Below are the code and all the weights of a small trained network. Each question names an input and a target symbol and asks about switching units off, where a switched-off unit gives its printed mean instead of its output.

import numpy as np


def w(rows, s, z=0):
    codes = np.array(rows[::2]) - 128.0
    scale = np.full(codes.shape[1], s)
    scale[-1] = z or s
    return codes * scale


def norm(h):
    return h / np.sqrt((h * h).mean(-1, keepdims=True) + 1e-5)


def f(y):
    return np.maximum(y, 0)


def softmax(a):
    e = np.exp(a - a.max(-1, keepdims=True))
    return e / e.sum(-1, keepdims=True)


def log_softmax(a):
    a = a - a.max(-1, keepdims=True)
    return a - np.log(np.exp(a).sum(-1, keepdims=True))


def net(x, mask):
    ids = ['αδεζηξπστφψ'.index(c) for c in x.split()]
    T = len(ids)
    res = E[ids] + P[:T]
    u = 0
    for l in range(3):
        q, k, v = (norm(res) @ M[l].T for M in (Q, K, V))
        z = softmax(np.where(np.tri(T) > 0, q @ k.T / 2**0.5, -1e9)) @ v
        res = res + np.where(mask[u], z, O[l][:, -1]) @ O[l][:, :-1]
        u += 1
        y = f(norm(res) @ A[l][:, :-1].T + A[l][:, -1])
        res = res + np.where(mask[u : u + 8], y, B[l][:, -1]) @ B[l][:, :-1]
        u += 8
    return log_softmax(norm(res)[-1] @ U[:, :-1].T + U[:, -1])


Q, K, V, O, A, B = {}, {}, {}, {}, {}, {}
E = w([
[101,95,78,105],'α',
[140,114,123,76],'δ',
[113,70,94,153],'ε',
[175,90,125,128],'ζ',
[68,93,91,197],'η',
[142,85,135,123],'ξ',
[161,114,141,113],'π',
[157,129,182,138],'σ',
[167,71,159,128],'τ',
[217,242,171,249],'φ',
[155,78,100,80],'ψ',
],0.019)
P = w([
[137,209,108,138],'0',
[156,38,131,65],'1',
[159,24,134,77],'2',
[165,22,141,81],'3',
[167,16,140,93],'4',
[174,9,144,95],'5',
[177,8,149,98],'6',
[179,6,153,101],'7',
[182,4,146,103],'8',
[182,2,144,109],'9',
],0.0046)
Q[0] = w([
[7,143,110,57],'L0H0',
[172,183,158,159],'L0H0',
],0.014)
K[0] = w([
[82,2,140,72],'L0H0',
[102,145,188,137],'L0H0',
],0.0074)
V[0] = w([
[62,154,156,80],'L0H0',
[135,254,116,125],'L0H0',
],0.009)
O[0] = w([
[18,46,255,141,15],'L0H0',
[193,9,153,244,2],'L0H0',
],0.0054,0.0045)
A[0] = w([
[92,68,84,34,185],'L0N0',
[188,183,124,215,160],'L0N1',
[49,51,69,152,112],'L0N2',
[1,139,108,142,158],'L0N3',
[146,197,105,117,61],'L0N4',
[147,89,133,81,2],'L0N5',
[161,72,100,133,149],'L0N6',
[140,150,149,168,200],'L0N7',
],0.01,0.0041)
B[0] = w([
[179,153,211,230,250],'L0N0',
[222,4,148,166,159],'L0N1',
[204,251,204,13,181],'L0N2',
[234,18,131,72,167],'L0N3',
[29,114,112,203,135],'L0N4',
[45,150,241,77,146],'L0N5',
[129,195,109,60,183],'L0N6',
[36,45,36,112,145],'L0N7',
],0.0037,0.011)
Q[1] = w([
[1,133,152,206],'L1H0',
[180,97,126,164],'L1H0',
],0.015)
K[1] = w([
[129,67,168,6],'L1H0',
[105,166,161,120],'L1H0',
],0.019)
V[1] = w([
[182,182,252,93],'L1H0',
[124,1,132,89],'L1H0',
],0.0096)
O[1] = w([
[18,30,129,1,255],'L1H0',
[131,32,39,238,28],'L1H0',
],0.0071,0.0026)
A[1] = w([
[159,142,93,74,230],'L1N0',
[92,12,121,149,151],'L1N1',
[96,98,123,84,58],'L1N2',
[127,174,216,91,110],'L1N3',
[64,164,1,218,125],'L1N4',
[166,125,112,238,57],'L1N5',
[83,72,109,191,144],'L1N6',
[143,97,167,125,3],'L1N7',
],0.011,0.0032)
B[1] = w([
[89,117,119,188,255],'L1N0',
[48,167,61,150,189],'L1N1',
[106,56,79,170,170],'L1N2',
[114,158,6,169,204],'L1N3',
[166,106,226,108,138],'L1N4',
[132,87,178,107,176],'L1N5',
[125,254,181,74,137],'L1N6',
[223,139,147,162,140],'L1N7',
],0.0094,0.0074)
Q[2] = w([
[162,96,3,122],'L2H0',
[177,142,175,220],'L2H0',
],0.014)
K[2] = w([
[234,146,255,169],'L2H0',
[105,57,134,40],'L2H0',
],0.014)
V[2] = w([
[204,85,23,91],'L2H0',
[160,149,158,1],'L2H0',
],0.0076)
O[2] = w([
[254,63,151,75,254],'L2H0',
[93,223,228,68,12],'L2H0',
],0.0084,0.003)
A[2] = w([
[174,134,172,107,136],'L2N0',
[141,252,174,110,115],'L2N1',
[161,103,152,196,108],'L2N2',
[204,92,75,134,198],'L2N3',
[167,89,100,87,2],'L2N4',
[74,154,131,60,150],'L2N5',
[137,74,206,126,181],'L2N6',
[57,150,114,93,161],'L2N7',
],0.014,0.004)
B[2] = w([
[55,115,148,140,151],'L2N0',
[51,115,35,188,150],'L2N1',
[112,75,204,113,170],'L2N2',
[130,164,191,137,254],'L2N3',
[133,205,37,36,161],'L2N4',
[195,134,254,127,155],'L2N5',
[7,129,85,147,158],'L2N6',
[84,95,205,162,162],'L2N7',
],0.0079,0.013)
U = w([
[152,111,225,217,123],'α',
[157,114,84,3,198],'δ',
[231,197,183,78,102],'ε',
[53,223,221,97,80],'ζ',
[158,189,104,173,250],'η',
[132,102,176,105,219],'ξ',
[93,33,80,180,76],'π',
[222,9,81,114,48],'σ',
[93,29,148,61,140],'τ',
[50,80,152,64,156],'φ',
[125,164,240,2,88],'ψ',
],0.0097,0.0022)

Each question gives the input, a string of symbols that net reads in full, and the target symbol t.
The units are the heads (2 rows each of Q, K, V and O) and the neurons (one row each of A and B). Each row of codes is followed by its name. A weight is (code - 128) times the scale printed after its matrix; where a second scale follows, it is the last column's (O, A, B and U).
mask holds one flag per unit, layer by layer, with each layer's heads first. A switched-off unit (its flag False) gives its mean, the last column of its rows in O or B, instead of its output. The means were averaged over made-up inputs and are rounded, as every weight is.
A unit's drop is (log p(t) with every unit on - log p(t) with that unit switched off) / (log p(t) with every unit on - log p(t) with every unit switched off).
The circuit of an input: a set's keep is (log p(t) with only the set's units on - log p(t) with every unit switched off) / (log p(t) with every unit on - log p(t) with every unit switched off). Starting from the 12 units with the biggest drops (on a tie, the unit counted first), units are removed one at a time, each time the one whose removal leaves the highest keep (on an exact tie, the one counted first), for as long as the keep stays at least 0.8.
units of the circuit, in order: the units of the circuit, biggest drop first
most important unit: the unit with the biggest drop
top k neurons: the k neurons with the biggest drops, biggest first
top k neurons in layer l: the k neurons of layer l with the biggest drops, biggest first
input ξ ε δ ξ η ε α, target ζ: units of the circuit, in order -> (L1H0 L0H0 L2H0)
input π τ η η η ζ η, target σ: top 3 neurons -> (L1N1 L0N3 L0N2)
input π δ ζ ψ, target σ: top 3 neurons -> (L0N2 L0N0 L1N1)
input π ξ ξ δ ξ δ η η σ α, target σ: top 4 neurons -> (L0N2 L0N3 L0N0 L1N1)
input π α σ α η π π π ε π, target σ: most important unit -> L1N1
input π ε η ξ ψ ψ ε ε η, target σ: top 2 neurons -> (L0N3 L0N2)
input τ ε ψ ε α η, target ψ: top 2 neurons -> (L0N2 L0N3)
input ε δ ε η ε ε σ, target η: units of the circuit, in order -> (L0H0 L1H0 L2N1)
input φ π δ, target ζ: top 2 neurons -> (L1N3 L0N0)
input ψ τ σ σ ε σ η α, target δ: units of the circuit, in order -> (L0N2 L2N4)
input ζ δ ψ φ τ τ σ ξ, target ε: top 2 neurons -> (L0N7 L2N3)
input π σ ξ η ξ τ, target σ: top 2 neurons -> (L0N3 L1N1)
input ε φ ψ σ δ, target ζ: units of the circuit, in order -> (L1N5 L2H0)
input π τ η ε σ, target σ: top 3 neurons -> (L0N3 L1N1 L0N2)
input ξ ξ σ σ ψ ε ε δ ζ ζ, target ζ: units of the circuit, in order -> (L2H0)
input σ ξ τ η σ, target π: top 2 neurons -> (L0N3 L1N1)
input η ξ ε τ ζ α α, target α: top 2 neurons in layer 0 -> (L0N3 L0N0)
input ψ τ η τ ξ η δ ε ε ξ, target δ: top 3 neurons -> (L0N2 L0N3 L1N3)
input ψ η δ π, target δ: top 3 neurons -> (L0N2 L0N3 L0N0)
input ε η ε π π τ τ ψ π ψ, target η: units of the circuit, in order -> (L1H0)
input ε δ δ ζ τ ε ξ, target η: units of the circuit, in order -> (L0H0 L1H0 L2N1)
input ψ η η ε, target δ: top 3 neurons in layer 0 -> (L0N2 L0N3 L0N0)
input ε η ψ φ π η ε ψ α ε, target η: top 4 neurons in layer 0 -> (L0N2 L0N0 L0N7 L0N1)
input ζ ψ η ε τ, target ε: top 2 neurons in layer 1 -> (L1N3 L1N2)
